Here is a tiny trained network, its code and every weight. The questions are about switching its units off for an input and a target symbol, where a switched-off unit gives its printed mean instead of its output.

import numpy as np


def w(rows, s, z=0):
    codes = np.array(rows[::2]) - 128.0
    scale = np.full(codes.shape[1], s)
    scale[-1] = z or s
    return codes * scale


def softmax(a):
    e = np.exp(a - a.max(-1, keepdims=True))
    return e / e.sum(-1, keepdims=True)


def log_softmax(a):
    a = a - a.max(-1, keepdims=True)
    return a - np.log(np.exp(a).sum(-1, keepdims=True))


def net(x, mask):
    ids = ['εζθλμξπσω'.index(c) for c in x.split()]
    T = len(ids)
    res = E[ids] + P[:T]
    u = 0
    for l in range(3):
        r = res
        for j in range(2):
            rows = slice(4 * j, 4 * j + 4)
            q, k, v = (r @ M[l][rows].T for M in (Q, K, V))
            z = softmax(np.where(np.tri(T) > 0, q @ k.T / 4**0.5, -1e9)) @ v
            o = O[l][rows]
            res = res + np.where(mask[u + j], z, o[:, -1]) @ o[:, :-1]
        u += 2
    return log_softmax(res[-1] @ U[:, :-1].T + U[:, -1])


Q, K, V, O = {}, {}, {}, {}
E = w([
[124,211,168,177,111,142],'ε',
[32,123,211,191,91,94],'ζ',
[40,2,156,129,96,177],'θ',
[181,115,133,183,34,204],'λ',
[172,36,69,87,134,34],'μ',
[41,143,117,153,104,163],'ξ',
[87,97,78,116,113,212],'π',
[43,140,122,139,131,162],'σ',
[160,158,168,85,190,167],'ω',
],0.0068)
P = w([
[67,197,175,3,68,128],'0',
[104,158,97,157,176,143],'1',
[115,133,127,143,136,139],'2',
[122,112,153,146,118,132],'3',
[136,94,171,150,109,124],'4',
[136,77,184,156,103,123],'5',
[145,55,194,173,102,116],'6',
],0.0048)
Q[0] = w([
[87,25,102,32,166,132],'0.h1',
[166,119,56,145,76,251],'0.h1',
[198,80,157,114,103,149],'0.h1',
[30,132,151,150,79,147],'0.h1',
[158,92,171,145,96,129],'0.h2',
[110,131,137,117,130,105],'0.h2',
[124,122,123,145,113,126],'0.h2',
[104,91,138,100,102,125],'0.h2',
],0.024)
K[0] = w([
[69,2,90,56,187,116],'0.h1',
[184,125,54,99,63,240],'0.h1',
[204,85,103,140,130,126],'0.h1',
[54,117,121,193,82,159],'0.h1',
[149,96,82,126,106,69],'0.h2',
[122,124,128,97,128,140],'0.h2',
[140,124,133,124,149,104],'0.h2',
[136,165,114,88,115,101],'0.h2',
],0.023)
V[0] = w([
[119,217,82,109,201,77],'0.h1',
[110,77,66,163,100,13],'0.h1',
[28,80,198,31,118,172],'0.h1',
[111,110,225,193,101,188],'0.h1',
[143,236,230,25,2,181],'0.h2',
[118,169,75,16,121,94],'0.h2',
[104,168,141,185,209,245],'0.h2',
[229,129,78,151,140,132],'0.h2',
],0.0097)
O[0] = w([
[184,107,193,133,67,100,5],'0.h1',
[102,92,144,79,180,34,88],'0.h1',
[45,97,48,152,51,152,182],'0.h1',
[72,211,95,194,126,140,231],'0.h1',
[80,154,2,102,11,114,255],'0.h2',
[17,148,126,165,116,142,118],'0.h2',
[201,196,65,152,208,94,126],'0.h2',
[128,122,170,164,109,44,95],'0.h2',
],0.0094,0.0043)
Q[1] = w([
[35,143,176,102,249,153],'1.h1',
[172,138,192,146,47,32],'1.h1',
[145,120,128,181,163,163],'1.h1',
[165,226,71,57,202,12],'1.h1',
[62,33,172,152,74,102],'1.h2',
[166,34,92,174,88,143],'1.h2',
[111,115,99,102,255,187],'1.h2',
[221,125,61,167,111,130],'1.h2',
],0.0092)
K[1] = w([
[93,82,161,93,45,81],'1.h1',
[161,166,117,92,205,123],'1.h1',
[148,141,186,135,114,149],'1.h1',
[77,174,70,5,71,132],'1.h1',
[94,122,108,115,121,41],'1.h2',
[143,96,78,103,91,94],'1.h2',
[149,98,164,109,153,164],'1.h2',
[170,104,80,127,95,159],'1.h2',
],0.014)
V[1] = w([
[159,96,16,69,215,141],'1.h1',
[103,177,126,22,29,172],'1.h1',
[119,64,90,71,148,2],'1.h1',
[83,105,164,71,51,129],'1.h1',
[69,134,180,225,113,170],'1.h2',
[126,112,164,172,123,130],'1.h2',
[193,220,138,101,164,208],'1.h2',
[194,112,201,96,151,87],'1.h2',
],0.0098)
O[1] = w([
[197,105,90,205,59,67,127],'1.h1',
[85,103,16,136,175,139,242],'1.h1',
[126,207,90,110,86,6,69],'1.h1',
[69,149,67,75,133,147,172],'1.h1',
[168,210,153,99,197,176,142],'1.h2',
[148,157,142,91,139,146,101],'1.h2',
[90,163,2,154,119,169,102],'1.h2',
[115,109,111,51,70,137,6],'1.h2',
],0.0081,0.021)
Q[2] = w([
[96,176,168,14,100,114],'2.h1',
[217,154,193,94,58,135],'2.h1',
[170,156,184,139,99,138],'2.h1',
[141,101,133,153,69,121],'2.h1',
[182,100,65,171,193,94],'2.h2',
[12,210,94,86,152,93],'2.h2',
[106,36,121,116,202,124],'2.h2',
[122,164,189,125,211,110],'2.h2',
],0.011)
K[2] = w([
[164,230,135,207,136,196],'2.h1',
[236,142,62,129,115,156],'2.h1',
[180,131,69,154,168,117],'2.h1',
[151,146,98,76,76,185],'2.h1',
[96,207,144,150,102,241],'2.h2',
[254,199,176,208,160,37],'2.h2',
[115,142,195,77,180,195],'2.h2',
[168,218,139,56,132,92],'2.h2',
],0.0099)
V[2] = w([
[123,4,142,60,89,188],'2.h1',
[197,113,54,44,214,59],'2.h1',
[130,197,159,104,253,157],'2.h1',
[200,124,127,110,109,141],'2.h1',
[223,120,132,87,192,91],'2.h2',
[134,254,138,109,131,144],'2.h2',
[97,137,171,107,148,223],'2.h2',
[102,38,199,65,106,180],'2.h2',
],0.0098)
O[2] = w([
[90,186,147,55,28,121,129],'2.h1',
[255,212,73,100,135,106,154],'2.h1',
[147,140,100,175,174,15,164],'2.h1',
[157,88,98,175,59,144,7],'2.h1',
[65,170,85,160,144,163,6],'2.h2',
[156,193,164,174,45,132,88],'2.h2',
[163,115,194,140,116,204,170],'2.h2',
[204,109,95,118,190,219,26],'2.h2',
],0.0083,0.024)
U = w([
[136,99,103,137,109,135,9],'ε',
[84,90,158,109,99,149,24],'ζ',
[141,97,101,139,109,130,9],'θ',
[126,133,98,75,81,48,152],'λ',
[171,132,118,114,157,207,159],'μ',
[164,74,253,134,179,75,255],'ξ',
[127,189,147,156,102,143,97],'π',
[142,94,101,136,108,130,8],'σ',
[61,137,2,175,162,143,182],'ω',
],0.0045,0.0035)

Each question gives the input, a string of symbols that net reads in full, and the target symbol t.
The units are the heads (4 rows each of Q, K, V and O). Each row of codes is followed by its name. A weight is (code - 128) times the scale printed after its matrix; where a second scale follows, it is the last column's (O and U).
mask holds one flag per head, layer by layer. A switched-off head (its flag False) gives its mean, the last column of its rows in O, instead of its output. The means were averaged over made-up inputs and are rounded, as every weight is.
A unit's drop is (log p(t) with every unit on - log p(t) with that unit switched off) / (log p(t) with every unit on - log p(t) with every unit switched off).
The circuit of an input: a set's keep is (log p(t) with only the set's units on - log p(t) with every unit switched off) / (log p(t) with every unit on - log p(t) with every unit switched off). Starting from all 6 units, units are removed one at a time, each time the one whose removal leaves the highest keep (on an exact tie, the one counted first), for as long as the keep stays at least 0.8.
circuit, biggest first: the units of the circuit, biggest drop first
most important unit: the unit with the biggest drop
heads that matter: for each layer, one digit per head in row order, 1 if its drop is at least 0.15 and else 0, layers parted by /
input ζ μ ω, target λ: heads that matter : 11 / 11 / 10
input λ λ μ λ ε σ, target π: most important unit : 0.h1
input π π λ ω σ π, target ξ: circuit, biggest first : [1.h1 0.h2 2.h2]
input π ω π λ λ μ λ, target μ: heads that matter : 11 / 11 / 11
input ω λ ω, target ξ: circuit, biggest first : [0.h1 1.h1 0.h2 2.h2]
input λ λ μ ξ, target λ: circuit, biggest first : [0.h1 0.h2 2.h1 1.h1]
input ω λ λ λ λ ξ, target ω: circuit, biggest first : [0.h2 0.h1 1.h1 2.h2]
input θ π σ ω ω ζ, target ω: circuit, biggest first : [0.h1 0.h2 1.h1]
input μ θ π, target ζ: circuit, biggest first : [1.h2 2.h1 0.h1]
input λ λ σ λ ω θ, target ω: heads that matter : 11 / 00 / 01
input λ μ σ, target λ: heads that matter : 11 / 10 / 10
input ω λ ω ε μ θ σ, target ζ: circuit, biggest first : [2.h1 1.h2 0.h1]
input ω σ λ λ ζ, target ω: heads that matter : 11 / 00 / 11
input ω μ ξ ω ζ θ, target ζ: most important unit : 0.h1
input ω λ π ε λ μ, target λ: circuit, biggest first : [0.h1 1.h2 2.h1]
input ω μ ζ, target ξ: circuit, biggest first : [1.h1 0.h2]
input λ μ λ λ ε, target π: circuit, biggest first : [0.h1 1.h2 2.h1 2.h2]
input λ λ ζ ζ μ, target λ: circuit, biggest first : [0.h1 2.h1 1.h2]
input μ λ λ ζ ξ λ σ, target μ: heads that matter : 10 / 10 / 01
input θ θ μ σ ε ω, target π: most important unit : 2.h2
input ζ λ λ ζ, target ξ: heads that matter : 10 / 11 / 00
input λ λ μ μ, target ξ: heads that matter : 11 / 11 / 10
